Below is a small trained network, with its code and all its weights. Each question gives an input and a class and asks what happens when units are switched off, that is, made to give their printed mean instead of their output.

import numpy as np


def w(rows, s, z=0):
    codes = np.array(rows[::2]) - 128.0
    scale = np.full(codes.shape[1], s)
    scale[-1] = z or s
    return codes * scale


def norm(h):
    return h / np.sqrt((h * h).mean(-1, keepdims=True) + 1e-5)


def f(y):
    return y / 2 * (1 + np.tanh(0.7978845608 * (y + 0.044715 * y**3)))


def log_softmax(a):
    a = a - a.max(-1, keepdims=True)
    return a - np.log(np.exp(a).sum(-1, keepdims=True))


def net(x, mask):
    res = np.array(x, float).reshape(1, 4) / 4 @ E
    u = 0
    for l in range(4):
        y = f(norm(res) @ A[l][:, :-1].T + A[l][:, -1])
        res = res + np.where(mask[u : u + 7], y, B[l][:, -1]) @ B[l][:, :-1]
        u += 7
    return log_softmax(norm(res)[-1] @ U[:, :-1].T + U[:, -1])


A, B = {}, {}
E = w([
[109,146,128,41,179,101,137,227,92],'x0',
[131,122,166,131,151,80,88,129,66],'x1',
[133,153,122,70,89,30,148,108,162],'x2',
[108,124,87,219,2,169,122,190,88],'x3',
],0.0092)
A[0] = w([
[96,92,94,102,155,226,185,36,1,49],'L0N0',
[96,156,143,132,204,92,198,45,153,4],'L0N1',
[121,149,145,172,90,90,80,27,172,46],'L0N2',
[137,13,123,114,121,152,208,170,244,57],'L0N3',
[124,58,109,69,67,18,172,85,151,56],'L0N4',
[120,66,173,197,167,16,88,105,48,66],'L0N5',
[121,105,129,160,153,105,111,93,126,70],'L0N6',
],0.0076,0.0027)
B[0] = w([
[129,164,135,168,184,94,104,129,133,161],'L0N0',
[181,50,53,64,119,108,52,142,138,211],'L0N1',
[132,97,128,164,144,101,216,101,91,223],'L0N2',
[118,191,160,87,111,192,128,105,67,177],'L0N3',
[155,217,214,200,128,98,143,182,191,255],'L0N4',
[127,254,135,69,109,190,98,87,44,242],'L0N5',
[98,92,153,96,164,178,148,106,120,135],'L0N6',
],0.0099,0.0044)
A[1] = w([
[101,48,188,71,179,152,124,102,222,3],'L1N0',
[111,187,29,89,145,230,217,104,245,72],'L1N1',
[64,164,60,105,96,25,158,100,203,84],'L1N2',
[38,49,100,182,172,77,164,74,127,56],'L1N3',
[104,165,83,212,46,113,163,157,116,116],'L1N4',
[73,122,132,74,174,119,197,220,113,80],'L1N5',
[98,114,162,171,254,232,49,150,187,39],'L1N6',
],0.0084,0.002)
B[1] = w([
[161,93,35,145,81,146,31,138,141,168],'L1N0',
[107,193,212,30,150,193,112,87,7,210],'L1N1',
[57,217,154,200,168,88,127,142,133,193],'L1N2',
[133,78,136,150,104,102,156,99,115,131],'L1N3',
[147,70,84,59,135,128,21,153,168,253],'L1N4',
[120,2,144,121,102,93,217,69,133,209],'L1N5',
[136,223,155,197,100,81,161,167,222,208],'L1N6',
],0.0093,0.0052)
A[2] = w([
[121,115,127,209,213,210,152,163,136,115],'L2N0',
[91,105,133,94,152,93,190,181,81,9],'L2N1',
[165,28,135,104,160,153,154,63,107,45],'L2N2',
[128,102,139,189,132,155,135,4,100,96],'L2N3',
[168,126,141,150,110,129,160,88,160,169],'L2N4',
[171,152,108,130,207,137,138,58,177,101],'L2N5',
[185,127,110,122,190,110,77,106,90,79],'L2N6',
],0.011,0.0012)
B[2] = w([
[120,198,181,90,101,9,159,134,179,181],'L2N0',
[181,91,132,196,108,173,177,53,124,217],'L2N1',
[156,133,121,143,93,68,150,123,142,221],'L2N2',
[148,74,156,81,175,120,199,123,106,246],'L2N3',
[116,110,167,103,135,149,181,172,162,179],'L2N4',
[137,90,68,173,56,139,78,164,102,254],'L2N5',
[58,138,123,91,104,184,106,123,191,237],'L2N6',
],0.012,0.0039)
A[3] = w([
[127,208,149,192,159,96,149,163,189,113],'L3N0',
[155,170,164,86,140,166,100,92,16,119],'L3N1',
[82,19,113,181,197,135,223,108,102,27],'L3N2',
[68,198,141,78,152,218,119,69,10,26],'L3N3',
[103,79,26,136,130,150,73,177,111,21],'L3N4',
[120,63,110,125,96,148,59,187,133,2],'L3N5',
[98,75,113,92,203,134,52,121,196,53],'L3N6',
],0.011,0.0011)
B[3] = w([
[135,221,108,157,173,109,141,199,39,227],'L3N0',
[4,90,142,163,123,186,121,136,186,232],'L3N1',
[176,35,146,134,114,89,230,130,134,189],'L3N2',
[45,86,252,120,124,131,39,55,148,254],'L3N3',
[162,135,22,80,79,108,61,103,134,179],'L3N4',
[182,148,66,79,228,191,131,83,158,182],'L3N5',
[160,117,54,154,95,225,99,134,102,160],'L3N6',
],0.013,0.0092)
U = w([
[177,112,4,95,97,164,73,115,154,145],'0',
[126,208,136,167,126,89,151,180,109,255],'1',
[50,100,182,118,99,167,99,84,145,135],'2',
[179,41,114,135,97,100,227,113,135,4],'3',
],0.012,0.00079)

Each question gives the input, the list of numbers given to net, and the class t.
The units are the neurons (one row each of A and B). Each row of codes is followed by its name. A weight is (code - 128) times the scale printed after its matrix; where a second scale follows, it is the last column's (A, B and U).
mask holds one flag per neuron, layer by layer. A switched-off neuron (its flag False) gives its mean, the last column of its row in B, instead of its output. The means were averaged over made-up inputs and are rounded, as every weight is.
A unit's drop is (log p(t) with every unit on - log p(t) with that unit switched off) / (log p(t) with every unit on - log p(t) with every unit switched off).
The circuit of an input: a set's keep is (log p(t) with only the set's units on - log p(t) with every unit switched off) / (log p(t) with every unit on - log p(t) with every unit switched off). Starting from the 12 units with the biggest drops (on a tie, the unit counted first), units are removed one at a time, each time the one whose removal leaves the highest keep (on an exact tie, the one counted first), for as long as the keep stays at least 0.8.
circuit, biggest first: the units of the circuit, biggest drop first
unit that matters most: the unit with the biggest drop
top k neurons: the k neurons with the biggest drops, biggest first
k most important neurons of layer l: the k neurons of layer l with the biggest drops, biggest first
drop when u is switched off: that unit's drop, to one decimal
input [-8,6,-8,8], class 0: circuit, biggest first -> [L1N4, L3N3]
input [7,0,-8,-7], class 1: circuit, biggest first -> [L1N6, L3N0]
input [-2,-5,0,7], class 0: unit that matters most -> L1N4
input [7,4,4,-6], class 3: circuit, biggest first -> [L1N5, L3N3]
input [5,5,-5,5], class 0: circuit, biggest first -> [L1N1, L3N4]
input [8,-1,-8,8], class 0: 3 most important neurons of layer 1 -> [L1N4, L1N2, L1N5]
input [7,1,8,-4], class 1: top 3 neurons -> [L0N4, L1N2, L0N2]
input [-1,8,-8,1], class 1: 2 most important neurons of layer 0 -> [L0N0, L0N3]
input [-8,2,1,8], class 0: top 3 neurons -> [L1N4, L1N5, L3N4]
input [-7,-6,4,-1], class 3: 2 most important neurons of layer 2 -> [L2N3, L2N4]
input [7,5,1,6], class 3: top 2 neurons -> [L1N5, L2N1]
input [-6,2,-7,2], class 1: top 2 neurons -> [L2N0, L1N6]
input [7,0,8,-5], class 1: 2 most important neurons of layer 0 -> [L0N4, L0N2]
input [6,-4,7,5], class 1: unit that matters most -> L1N2
input [-4,4,-5,-6], class 0: 2 most important neurons of layer 0 -> [L0N1, L0N4]
input [7,6,6,0], class 3: top 3 neurons -> [L1N5, L2N1, L1N1]
input [-6,4,-4,4], class 3: top 2 neurons -> [L2N3, L0N4]
input [8,-5,2,-4], class 3: top 2 neurons -> [L1N5, L0N5]
input [6,1,0,5], class 3: top 2 neurons -> [L1N5, L2N1]
input [-5,-1,-5,-1], class 1: unit that matters most -> L1N6
input [-5,-5,2,6], class 0: top 2 neurons -> [L1N4, L0N5]
input [-4,3,-1,3], class 3: drop when L0N2 is switched off -> 1.1
input [-8,4,5,0], class 3: drop when L0N2 is switched off -> 0.8
